array([ 0.166,  0.077,  0.138,  0.177, -0.109,  0.099]) => 0.177
array([-18.25,  -7.60,  -3.14,  19.71,  -7.18,   3.00,   7.49]) => -7.18
array([-130.009,  -45.608,  -68.705,  186.320,  120.405]) => -68.705
array([-138.73, -198.28,  175.92,   -9.48,   47.24,   10.85,  -65.85]) => 47.24
array([ 1.262,  0.188, -1.379,  0.217,  1.871,  0.430]) => 0.217
array([ 0.158,  0.020, -0.129,  0.037, -0.022,  0.074]) => 0.037
array([ 0.03, -0.15,  0.04, -0.10,  0.12,  0.00]) => -0.10
array([  75.993, -129.936, -155.002,   15.346,  180.168]) => -155.002
array([-1.25,  0.38,  1.39,  0.85,  1.30]) => 1.39
array([  9.1,  16.2, -11.2,   1.3,   6.5,  11.3,   7.9]) => 6.5
---
[46 43 83 74 27 17 34] => 46, 34

[[33 77 48 64 49 72 53]
 [19 58 76 78 44 59  9]] => 33, 9

[337 935 765 503 246 644 563] => 337, 563

[[5973 3662 3639 2027]
 [8905 4343 4552 2518]
 [7729 4353 3859 2657]] => 5973, 2657

[[-423 -959 -592 -274 -399]
 [  44 -281  203 -589  263]
 [-349  605 -432  268 -438]] => -423, -438

[-800 -422  644   98 -258  -97 -599] => -800, -599

[23 30 82 45] => 23, 45
---
[167 701 709 624 810 389] yields 810, 167

[[27 36  9 76]
 [21 28 36 65]
 [12 75 84 78]] yields 84, 9

[[594 387 456  27 995 104]
 [662 270 715 810 519 228]
 [731 229 340 869  32 445]] yields 995, 27

[[528  53 197 434 781 396]
 [534  37 169 441 797 412]] yields 797, 37

[ 5 89 52 96 59 82 98] yields 98, 5

[[7 2 2 7 4 2]
 [5 6 4 2 0 8]] yields 8, 0

[6259 6015 1140 2547 8031 2634 6387] yields 8031, 1140

[[ 11   3  34 -40 -38  37]
 [ 18 -30  18   4   4 -19]
 [-12 -35  39 -12  27   3]] yields 39, -40

[-896 -533  547 -339  592   39  952] yields 952, -896
---
[-4.84 -3.24  1.80  0.72 -0.15  1.11 -0.79] Out: 0.72, 1.80

[[-2.82  0.47 -4.74 -2.34 -4.52]
 [-2.34 -2.55 -2.76 -1.87 -3.23]
 [-1.27  0.08 -1.02 -2.14 -0.82]] Out: -2.76, 0.47

[-1.22  1.76  4.70  2.57  6.21 -0.22  4.18] Out: 2.57, 6.21

[-1.95  1.00 -3.04 -0.87  1.15 -5.26  1.92] Out: -0.87, 1.92

[ 3.58  2.17 -2.61 -3.67 -6.34] Out: -2.61, 3.58

[ 2.82  1.34  2.68 -2.00  6.15 -2.40  4.14] Out: -2.00, 6.15

[-0.51 -1.85  1.57 -0.07 -0.81 -6.04  0.93] Out: -0.07, 1.57

[ 0.21  3.10  3.09 -0.96  5.18  1.44 -0.63] Out: -0.96, 5.18

[[-2.66  0.12 -2.14 -5.04 -3.93  1.11 -2.17]
 [-2.56  0.08 -2.07 -4.99 -3.84  1.05 -2.03]
 [-2.29  0.01 -1.86 -4.74 -3.57  0.90 -1.63]] Out: -4.99, 1.11

[ 1.36 -4.84  4.53  3.18  3.04 -1.97  2.42] Out: 3.18, 4.53
---
Q:
array([[7779, 2160, 3335, 3345, 7909, 2390],
       [7212, 6802, 1393, 1739, 6276, 6207]])
A: 7212

Q:
array([[ 51, 109,  94, 165,  74],
       [143, 132,  76, 103, 148],
       [188, 154,  76,  93, 197]])
A: 143

Q:
array([[207,  96,  21, 152,  44],
       [215, 107,  42, 135, 112]])
A: 215

Q:
array([[158, 549, 410,  22, 314, 342, 836],
       [454, 297, 377, 285, 556, 635, 511]])
A: 454

Q:
array([[673, 974, 271, 394, 510, 379],
       [131,  18, 317, 284, 538, 631]])
A: 131

Q:
array([[73, 47, 77, 27, 60, 17],
       [45, 36, 31, 49, 49, 49],
       [50, 32, 25, 47, 47, 52]])
A: 45

Q:
array([[45, 71, 24, 71, 29, 28,  3],
       [28, 15, 75, 19, 63, 10, 30],
       [71, 16, 31, 27, 64, 62, 41]])
A: 28

Q:
array([[770, 308, 493, 335, 335, 226,  96],
       [117, 284, 296, 286,  99, 282, 475],
       [253, 163, 139, 143, 216, 287, 430]])
A: 117

Q:
array([[6, 7, 4, 2, 5],
       [1, 7, 4, 4, 3],
       [1, 7, 4, 4, 3]])
A: 1

Q:
array([[ 134,  113,  876,  507, -353,  672],
       [ 170, -623,  446,  704,  385,  833]])
A: 170
---
((9, -32, -11, 16, -32), (20, -8, -22, 7, 0), (38, -49, -35, 44, -41)) result: 20
((5, 4, 4, 4, 8, 4, 2), (3, 3, 2, 3, 3, 4, 7), (3, 3, 6, 6, 2, 4, 2)) result: 3
((58, 147, 126, 88, 66, 83, 5), (172, 176, 88, 83, 112, 62, 198), (103, 151, 177, 96, 81, 107, 70)) result: 172
((-16, -12, -14, -14, -13, -12), (-3, -29, 6, 24, 35, -30), (-18, -14, -13, -15, -18, -13)) result: -3
((597, 567, 491, 659, 505, 542, 589), (512, 486, 787, 553, 370, 62, 724), (457, 636, 594, 593, 573, 535, 458)) result: 512
((196, 202, 138, 146, 119, 141), (100, 189, 207, 196, 251, 209), (51, 176, 167, 142, 157, 150)) result: 100
((-63, -275, 479, -532), (-408, -462, -469, -645), (541, 75, -354, -711)) result: -408
((5, 7, 2, 4, 5), (6, 6, 6, 6, 6), (6, 7, 2, 6, 6)) result: 6
---
[-0.10 -0.15  0.06  0.17] → 0.06

[  7.2 -13.8  16.0  -0.6  10.1  -8.1] → -0.6

[[-1.477 -1.259  1.204 -1.001]
 [-0.694  0.385 -0.385 -1.133]
 [-1.480 -1.159 -1.053 -0.826]] → -1.259

[ -31.1 -122.5  163.0  139.7 -112.9  132.2    8.7] → -31.1

[[-1.017 -1.090 -1.676 -1.800 -0.535]
 [ 0.322  1.268 -2.173 -0.416 -0.866]
 [-1.002  0.797  0.106 -0.630 -2.008]] → -1.800

[[-0.047 -0.038 -0.081 -0.170 -0.126  0.011  0.021]
 [ 0.181  0.126  0.052 -0.032  0.090 -0.103  0.002]] → -0.103

[[   8.411 -188.513  -23.457  138.003   48.696]
 [ -68.340  -29.726   23.401  -24.388  -16.659]
 [ -34.537 -134.737   -1.333   64.188   35.089]] → -68.340

[[ 1.673  1.573 -1.422 -1.575]
 [ 1.279  1.600  1.554  1.533]] → 1.279

[[ -0.6   6.0  -1.3   1.0  -1.0   5.9  -2.2]
 [ 17.7  13.0  19.5  17.3 -11.8 -17.9  19.9]] → -2.2

[[-0.090  0.024  0.007 -0.042  0.084]
 [-0.172  0.056  0.126  0.062  0.075]] → -0.042
---
array([ 19.64, -17.69,  14.18,   5.01,  -1.35,   9.78,   0.41]) => 0.41, 19.64

array([-0.12, -0.02,  0.13, -0.17, -0.18, -0.13]) => -0.13, -0.12

array([[ 0.024,  0.078, -0.158,  0.184, -0.107,  0.081],
       [ 0.062,  0.029, -0.131, -0.004, -0.065,  0.102]]) => 0.081, 0.062

array([[ 0.12, -0.11,  0.13, -0.19],
       [ 0.10,  0.06,  0.03,  0.11]]) => -0.19, 0.10

array([[ 15.831,  -5.200,  -4.682,  -4.246],
       [ 12.480,  -3.081,  -7.122,   0.446],
       [-20.537,   5.674,   3.746,   5.567]]) => -4.246, -20.537

array([ 102.2, -106.7,  -16.2,  -23.4,  -21.6,   10.2,  -51.1]) => -51.1, 102.2
---
[ 2.51  4.47 -5.44  0.36 -3.75]: 2.51

[[-3.54 -1.42 -0.64 -1.48  2.31]
 [-3.05 -3.63 -4.55 -1.73  5.10]
 [ 0.03 -0.14 -1.42 -2.16 -2.13]]: -3.54

[ 1.36 -0.18 -1.51  5.44 -5.03 -6.23]: 1.36

[ 1.72 -1.80 -0.39 -5.67]: 1.72

[[ 1.38 -0.73 -0.18 -0.98  0.34  2.79 -0.71]
 [ 1.41  3.81 -4.60  3.39  3.00 -0.30  3.51]
 [ 0.50 -0.57 -0.48  0.17 -0.21  0.95  0.25]]: 1.38

[ 6.15 -1.61  5.89  0.56 -0.53]: 6.15

[-5.36 -1.88  0.09  2.50 -1.03 -0.91]: -5.36

[6.45 5.77 5.69 5.51 4.22 5.25]: 6.45
